Below are the code and all the weights of a small trained network. Each question names an input and a class and asks about switching units off, where a switched-off unit gives its printed mean instead of its output.

import numpy as np


def w(rows, s, z=0):
    codes = np.array(rows[::2]) - 128.0
    scale = np.full(codes.shape[1], s)
    scale[-1] = z or s
    return codes * scale


def f(y):
    return y / 2 * (1 + np.tanh(0.7978845608 * (y + 0.044715 * y**3)))


def log_softmax(a):
    a = a - a.max(-1, keepdims=True)
    return a - np.log(np.exp(a).sum(-1, keepdims=True))


def net(x, mask):
    res = np.array(x, float).reshape(1, 3) / 4 @ E
    y = f(res @ A[0][:, :-1].T + A[0][:, -1])
    res = res + np.where(mask, y, B[0][:, -1]) @ B[0][:, :-1]
    return log_softmax(res[-1] @ U[:, :-1].T + U[:, -1])


A, B = {}, {}
E = w([
[198,100,133,178,116,153,26,70,149,113],'x0',
[42,134,143,24,35,84,53,136,115,62],'x1',
[183,104,228,189,246,53,149,62,97,84],'x2',
],0.011)
A[0] = w([
[81,133,181,52,47,40,1,145,41,141,252],'N0',
[153,123,138,197,157,189,143,147,161,218,59],'N1',
[98,134,161,114,70,88,103,102,206,63,45],'N2',
[202,76,96,161,37,196,76,65,181,117,113],'N3',
[112,194,32,99,63,239,79,60,188,250,69],'N4',
[207,59,85,131,210,180,130,167,172,178,134],'N5',
[156,77,146,205,205,36,68,143,100,59,118],'N6',
],0.0069,0.0038)
B[0] = w([
[96,102,121,138,85,124,217,54,108,85,255],'N0',
[133,94,74,146,121,38,40,98,107,67,182],'N1',
[199,128,119,129,124,18,60,79,108,62,162],'N2',
[86,2,166,68,194,163,139,161,180,205,198],'N3',
[200,144,146,115,169,93,231,125,208,80,217],'N4',
[155,103,109,204,159,120,105,111,123,106,193],'N5',
[67,141,159,68,130,114,246,187,183,142,198],'N6',
],0.0098,0.013)
U = w([
[131,149,181,81,176,66,176,179,232,104,60],'0',
[143,92,56,206,131,25,68,41,112,44,92],'1',
[60,38,117,100,161,129,168,153,131,173,254],'2',
[176,133,181,144,98,178,144,108,108,143,221],'3',
[171,170,205,115,72,182,4,202,80,163,48],'4',
[111,159,152,102,106,144,28,177,66,254,21],'5',
],0.007,0.0056)

Each question gives the input, the list of numbers given to net, and the class t.
The units are the neurons (one row each of A and B). Each row of codes is followed by its name. A weight is (code - 128) times the scale printed after its matrix; where a second scale follows, it is the last column's (A, B and U).
mask holds one flag per neuron, in row order. A switched-off neuron (its flag False) gives its mean, the last column of its row in B, instead of its output. The means were averaged over made-up inputs and are rounded, as every weight is.
A unit's drop is (log p(t) with every unit on - log p(t) with that unit switched off) / (log p(t) with every unit on - log p(t) with every unit switched off).
The circuit of an input: a set's keep is (log p(t) with only the set's units on - log p(t) with every unit switched off) / (log p(t) with every unit on - log p(t) with every unit switched off). Starting from all 7 units, units are removed one at a time, each time the one whose removal leaves the highest keep (on an exact tie, the one counted first), for as long as the keep stays at least 0.8.
circuit, biggest first: the units of the circuit, biggest drop first
unit that matters most: the unit with the biggest drop
k most important neurons: the k neurons with the biggest drops, biggest first
drop when u is switched off: that unit's drop, to one decimal
input [6,-5,3], class 2: unit that matters most -> N6
input [4,-5,-2], class 1: 2 most important neurons -> N1, N6
input [7,6,5], class 2: circuit, biggest first -> N6, N4
input [-7,1,-7], class 0: 2 most important neurons -> N4, N3
input [-4,7,-6], class 1: circuit, biggest first -> N2, N3
input [2,3,1], class 3: circuit, biggest first -> N1, N3, N4
input [-3,0,0], class 3: circuit, biggest first -> N3, N6, N1
input [0,2,-2], class 3: circuit, biggest first -> N1, N6, N3
input [5,-1,0], class 2: 3 most important neurons -> N3, N4, N2
input [5,6,7], class 0: 2 most important neurons -> N6, N1
input [6,2,4], class 2: 2 most important neurons -> N4, N3
input [1,8,-5], class 1: 3 most important neurons -> N2, N0, N6
input [8,1,-3], class 2: 2 most important neurons -> N3, N6
input [3,2,7], class 0: circuit, biggest first -> N6
input [2,-3,-6], class 0: 2 most important neurons -> N4, N0
input [8,6,-4], class 2: 4 most important neurons -> N3, N1, N0, N5
input [1,-6,-6], class 0: 2 most important neurons -> N4, N0
input [4,-2,-4], class 0: 2 most important neurons -> N4, N0
input [7,-4,2], class 2: 3 most important neurons -> N3, N6, N4
input [4,-3,8], class 0: unit that matters most -> N6
input [-4,2,-7], class 0: 2 most important neurons -> N4, N3
input [3,-1,-8], class 0: drop when N4 is switched off -> 1.9
input [8,-5,5], class 2: drop when N4 is switched off -> 0.3
input [2,-7,-2], class 1: drop when N1 is switched off -> 0.3
